Here is a tiny trained network, its code and every weight. The questions are about switching its units off for an input and a target symbol, where a switched-off unit gives its printed mean instead of its output.

import numpy as np


def w(rows, s, z=0):
    codes = np.array(rows[::2]) - 128.0
    scale = np.full(codes.shape[1], s)
    scale[-1] = z or s
    return codes * scale


def f(y):
    return np.maximum(y, 0)


def softmax(a):
    e = np.exp(a - a.max(-1, keepdims=True))
    return e / e.sum(-1, keepdims=True)


def log_softmax(a):
    a = a - a.max(-1, keepdims=True)
    return a - np.log(np.exp(a).sum(-1, keepdims=True))


def net(x, mask):
    ids = ['αγεζλω'.index(c) for c in x.split()]
    T = len(ids)
    res = E[ids] + P[:T]
    u = 0
    for l in range(3):
        r = res
        for j in range(3):
            rows = slice(2 * j, 2 * j + 2)
            q, k, v = (r @ M[l][rows].T for M in (Q, K, V))
            z = softmax(np.where(np.tri(T) > 0, q @ k.T / 2**0.5, -1e9)) @ v
            o = O[l][rows]
            res = res + np.where(mask[u + j], z, o[:, -1]) @ o[:, :-1]
        u += 3
        y = f(res @ A[l][:, :-1].T + A[l][:, -1])
        res = res + np.where(mask[u : u + 4], y, B[l][:, -1]) @ B[l][:, :-1]
        u += 4
    return log_softmax(res[-1] @ U[:, :-1].T + U[:, -1])


Q, K, V, O, A, B = {}, {}, {}, {}, {}, {}
E = w([
[184,181,52,90,72,142,152,148,168,143],'α',
[100,75,131,137,93,91,126,146,175,143],'γ',
[131,155,169,114,193,167,131,118,177,75],'ε',
[138,112,105,102,123,72,123,122,102,159],'ζ',
[98,134,100,169,163,239,61,176,99,129],'λ',
[182,2,186,78,213,106,208,105,99,79],'ω',
],0.02)
P = w([
[139,113,137,180,132,105,107,95,134,129],'0',
[71,121,79,94,137,149,90,81,149,94],'1',
[47,136,80,146,157,112,142,122,139,63],'2',
[121,86,96,123,175,142,95,59,162,158],'3',
[109,147,220,106,92,86,102,163,112,128],'4',
[129,111,133,222,67,113,110,114,69,56],'5',
[182,113,171,186,179,90,131,144,151,176],'6',
[7,112,154,92,102,181,152,178,86,76],'7',
[145,58,77,109,109,184,32,44,140,133],'8',
[116,144,71,253,190,102,191,142,132,77],'9',
[184,87,156,140,15,129,88,137,35,96],'10',
[128,139,134,122,177,118,144,220,171,127],'11',
[122,96,104,195,149,138,115,66,88,127],'12',
],0.012)
Q[0] = w([
[49,150,220,68,189,205,176,107,84,85],'0.h1',
[225,83,219,62,178,53,195,17,210,38],'0.h1',
[181,145,254,53,31,85,177,221,90,156],'0.h2',
[147,198,200,118,253,62,180,186,237,169],'0.h2',
[19,143,100,63,90,67,121,113,135,107],'0.h3',
[158,27,19,109,74,38,179,92,141,193],'0.h3',
],0.033)
K[0] = w([
[124,71,231,108,146,146,148,171,84,81],'0.h1',
[182,40,84,171,159,176,208,89,137,54],'0.h1',
[24,119,112,4,111,152,114,111,137,87],'0.h2',
[193,58,136,86,138,180,38,61,199,222],'0.h2',
[44,142,149,86,82,65,113,136,73,172],'0.h3',
[126,128,126,118,84,19,171,69,214,155],'0.h3',
],0.039)
V[0] = w([
[131,114,207,113,165,140,144,110,126,97],'0.h1',
[83,216,174,165,128,107,30,80,196,128],'0.h1',
[92,119,183,166,98,142,97,147,245,59],'0.h2',
[116,255,140,137,168,218,55,124,113,144],'0.h2',
[123,105,171,159,121,209,120,159,147,126],'0.h3',
[136,90,63,132,164,177,105,212,40,146],'0.h3',
],0.024)
O[0] = w([
[91,107,170,88,126,192,82,154,130,142,124],'0.h1',
[240,188,142,168,85,229,170,134,100,145,8],'0.h1',
[138,145,151,132,255,110,149,137,194,225,144],'0.h2',
[161,67,47,202,164,180,112,76,181,158,35],'0.h2',
[56,144,218,127,162,89,92,77,69,164,157],'0.h3',
[19,145,164,136,85,92,146,169,143,215,187],'0.h3',
],0.0094,0.012)
A[0] = w([
[246,187,80,73,90,37,160,150,112,109,6],'0.n1',
[186,223,153,165,81,164,209,148,133,136,26],'0.n2',
[156,217,182,120,222,248,101,107,40,117,63],'0.n3',
[98,101,150,116,158,200,141,187,142,181,61],'0.n4',
],0.011,0.0021)
B[0] = w([
[101,147,161,194,108,49,98,145,129,99,253],'0.n1',
[101,88,123,94,114,138,84,136,83,187,180],'0.n2',
[125,110,255,148,141,134,175,110,131,118,185],'0.n3',
[117,151,129,68,105,101,115,162,129,147,198],'0.n4',
],0.0097,0.041)
Q[1] = w([
[119,121,46,172,87,187,131,174,193,194],'1.h1',
[233,70,93,197,105,237,142,74,131,122],'1.h1',
[112,97,164,69,81,149,65,128,26,168],'1.h2',
[199,134,76,195,134,179,148,108,152,207],'1.h2',
[134,138,133,134,90,46,135,118,112,61],'1.h3',
[134,109,14,162,150,100,144,156,182,253],'1.h3',
],0.043)
K[1] = w([
[41,96,156,13,165,87,153,153,78,154],'1.h1',
[103,177,229,108,139,123,141,137,120,167],'1.h1',
[94,130,68,155,92,3,134,157,125,89],'1.h2',
[176,74,82,129,174,172,83,41,147,149],'1.h2',
[112,115,106,119,204,131,85,104,177,95],'1.h3',
[30,130,113,147,157,15,61,171,73,139],'1.h3',
],0.045)
V[1] = w([
[135,253,160,163,153,122,123,94,126,101],'1.h1',
[75,75,81,82,110,148,104,176,157,119],'1.h1',
[58,137,116,151,129,155,49,58,182,105],'1.h2',
[100,119,161,134,106,201,81,186,161,102],'1.h2',
[146,111,147,90,172,100,152,99,174,173],'1.h3',
[130,101,151,168,153,238,115,134,106,125],'1.h3',
],0.0041)
O[1] = w([
[75,74,145,160,78,137,125,169,106,176,194],'1.h1',
[153,138,167,114,149,182,112,2,219,138,16],'1.h1',
[171,82,140,19,112,115,182,121,135,166,13],'1.h2',
[177,132,113,124,100,109,142,144,130,140,155],'1.h2',
[101,143,121,139,112,55,145,152,69,139,254],'1.h3',
[153,93,167,100,100,97,116,147,78,167,42],'1.h3',
],0.0024,0.0063)
A[1] = w([
[182,89,47,184,25,125,146,92,106,132,118],'1.n1',
[198,107,136,128,97,211,169,117,65,80,83],'1.n2',
[237,109,8,183,166,154,158,90,129,186,4],'1.n3',
[190,111,75,186,163,91,160,95,128,158,152],'1.n4',
],0.015,0.0045)
B[1] = w([
[85,45,122,62,197,152,80,71,118,88,251],'1.n1',
[133,136,54,151,196,68,114,136,190,195,171],'1.n2',
[254,194,215,140,94,176,150,76,122,128,252],'1.n3',
[63,173,120,56,166,166,60,173,124,170,241],'1.n4',
],0.008,0.034)
Q[2] = w([
[226,138,62,122,255,173,80,98,135,175],'2.h1',
[193,176,206,67,105,141,170,112,149,55],'2.h1',
[238,158,74,181,66,93,182,134,113,182],'2.h2',
[152,142,161,151,180,193,173,125,218,176],'2.h2',
[117,133,140,207,123,168,89,176,103,99],'2.h3',
[214,72,56,174,235,209,187,83,160,88],'2.h3',
],0.041)
K[2] = w([
[223,128,185,164,152,251,193,95,140,158],'2.h1',
[173,132,141,89,221,90,144,84,172,43],'2.h1',
[226,148,88,171,200,219,40,19,178,70],'2.h2',
[93,136,35,140,55,119,99,168,121,64],'2.h2',
[121,91,196,122,104,121,115,127,102,140],'2.h3',
[3,38,73,107,81,88,89,155,75,195],'2.h3',
],0.038)
V[2] = w([
[192,85,150,84,140,130,166,169,78,165],'2.h1',
[160,124,158,128,157,208,103,254,232,65],'2.h1',
[161,187,143,157,110,72,115,77,140,128],'2.h2',
[169,178,87,127,141,67,174,119,128,82],'2.h2',
[64,220,129,161,139,96,113,116,241,65],'2.h3',
[114,119,103,20,121,99,166,134,102,230],'2.h3',
],0.0033)
O[2] = w([
[92,155,122,115,92,119,131,145,155,125,100],'2.h1',
[85,125,116,156,69,6,203,119,190,106,81],'2.h1',
[119,109,187,164,125,142,54,189,38,116,136],'2.h2',
[142,159,120,109,92,26,57,140,110,125,7],'2.h2',
[99,81,189,186,56,86,119,161,113,181,135],'2.h3',
[112,77,151,131,72,123,166,142,92,171,132],'2.h3',
],0.002,0.017)
A[2] = w([
[190,121,69,87,136,147,139,179,127,175,3],'2.n1',
[171,138,111,137,19,129,193,140,79,13,37],'2.n2',
[219,69,69,147,6,121,173,69,71,10,108],'2.n3',
[142,121,73,93,53,217,136,90,47,120,9],'2.n4',
],0.016,0.0041)
B[2] = w([
[74,81,171,132,78,183,150,90,139,112,185],'2.n1',
[172,117,46,99,58,121,138,2,146,151,253],'2.n2',
[155,169,142,130,100,206,164,253,172,114,250],'2.n3',
[198,115,92,162,148,92,178,185,102,176,181],'2.n4',
],0.0094,0.031)
U = w([
[104,139,137,127,152,196,139,245,152,161,180],'α',
[88,123,150,114,151,149,165,120,113,187,2],'γ',
[120,112,217,231,185,109,145,182,156,149,191],'ε',
[117,87,147,119,176,174,159,172,66,213,53],'ζ',
[24,179,163,163,130,242,101,169,109,253,97],'λ',
[75,84,131,48,216,166,129,129,108,146,252],'ω',
],0.0022,0.0032)

Each question gives the input, a string of symbols that net reads in full, and the target symbol t.
The units are the heads (2 rows each of Q, K, V and O) and the neurons (one row each of A and B). Each row of codes is followed by its name. A weight is (code - 128) times the scale printed after its matrix; where a second scale follows, it is the last column's (O, A, B and U).
mask holds one flag per unit, layer by layer, with each layer's heads first. A switched-off unit (its flag False) gives its mean, the last column of its rows in O or B, instead of its output. The means were averaged over made-up inputs and are rounded, as every weight is.
A unit's drop is (log p(t) with every unit on - log p(t) with that unit switched off) / (log p(t) with every unit on - log p(t) with every unit switched off).
The circuit of an input: a set's keep is (log p(t) with only the set's units on - log p(t) with every unit switched off) / (log p(t) with every unit on - log p(t) with every unit switched off). Starting from the 12 units with the biggest drops (on a tie, the unit counted first), units are removed one at a time, each time the one whose removal leaves the highest keep (on an exact tie, the one counted first), for as long as the keep stays at least 0.8.
circuit, biggest first: the units of the circuit, biggest drop first
most important unit: the unit with the biggest drop
top k neurons: the k neurons with the biggest drops, biggest first
k most important neurons of layer l: the k neurons of layer l with the biggest drops, biggest first
heads that matter: for each layer, one digit per head in row order, 1 if its drop is at least 0.15 and else 0, layers parted by /
drop when u is switched off: that unit's drop, to one decimal
input ζ ε ζ ω λ α ζ α ω ε ζ ζ, target γ: heads that matter -> 010 / 000 / 000
input α ζ ζ ε ζ ζ ζ ε, target ε: top 2 neurons -> 0.n3; 1.n4
input λ γ α ω α λ γ λ ζ, target ζ: 2 most important neurons of layer 0 -> 0.n1; 0.n3
input γ ε λ γ, target ε: heads that matter -> 111 / 000 / 000
input α ζ ζ γ ω ω ω ζ, target γ: most important unit -> 1.n4
input α γ γ ω ε λ γ γ λ λ ζ ε γ, target ζ: 2 most important neurons of layer 0 -> 0.n1; 0.n3
input ε ζ α γ, target λ: 2 most important neurons of layer 1 -> 1.n4; 1.n3
input α γ γ λ λ γ λ λ γ, target ε: heads that matter -> 110 / 000 / 000
input α α γ α γ ε ε α, target ε: circuit, biggest first -> 0.h3; 0.h1; 0.n3; 1.n4
input ζ γ ζ α γ α ε γ α, target ω: 2 most important neurons of layer 1 -> 1.n1; 1.n4
input α ζ γ, target ω: 2 most important neurons of layer 0 -> 0.n3; 0.n4
input λ ω ζ ω α, target γ: top 4 neurons -> 2.n2; 0.n1; 1.n4; 1.n1
input γ α ζ λ ζ ζ ζ α ζ α ε ω γ, target ω: heads that matter -> 100 / 000 / 000
input ε ε ε λ α, target λ: top 2 neurons -> 1.n4; 2.n1
input ζ ζ α α, target α: 2 most important neurons of layer 1 -> 1.n4; 1.n2
input γ γ α ε ω ζ ζ ε λ ζ ε, target λ: heads that matter -> 001 / 000 / 000
input ζ ζ λ ω ε λ α γ ζ ω ε α, target α: 2 most important neurons of layer 0 -> 0.n4; 0.n3
input ζ λ λ ε α ζ α ζ ε γ ω ζ, target λ: top 3 neurons -> 1.n4; 2.n1; 1.n3
input ε ε ε λ ζ α λ ζ α α, target ζ: 2 most important neurons of layer 1 -> 1.n4; 1.n3
input ε ω ζ γ, target λ: top 2 neurons -> 1.n4; 2.n1
input ε γ γ α ε α, target ε: most important neuron of layer 0 -> 0.n1
input ζ ε ζ γ, target α: top 4 neurons -> 2.n3; 1.n4; 0.n3; 0.n1
input α ζ ζ α, target ω: 2 most important neurons of layer 0 -> 0.n3; 0.n1
input ζ ζ ε, target ε: top 2 neurons -> 0.n3; 1.n2
input γ ζ λ γ ζ, target α: top neuron -> 2.n3
input λ λ ζ, target ζ: drop when 0.n1 is switched off -> 0.3
input γ λ λ λ ζ ε, target λ: drop when 0.h3 is switched off -> 0.6
input ζ ζ λ α ε γ ω, target ω: drop when 0.n1 is switched off -> 0.1
input ε ω ζ ζ, target λ: drop when 1.h3 is switched off -> 0.0
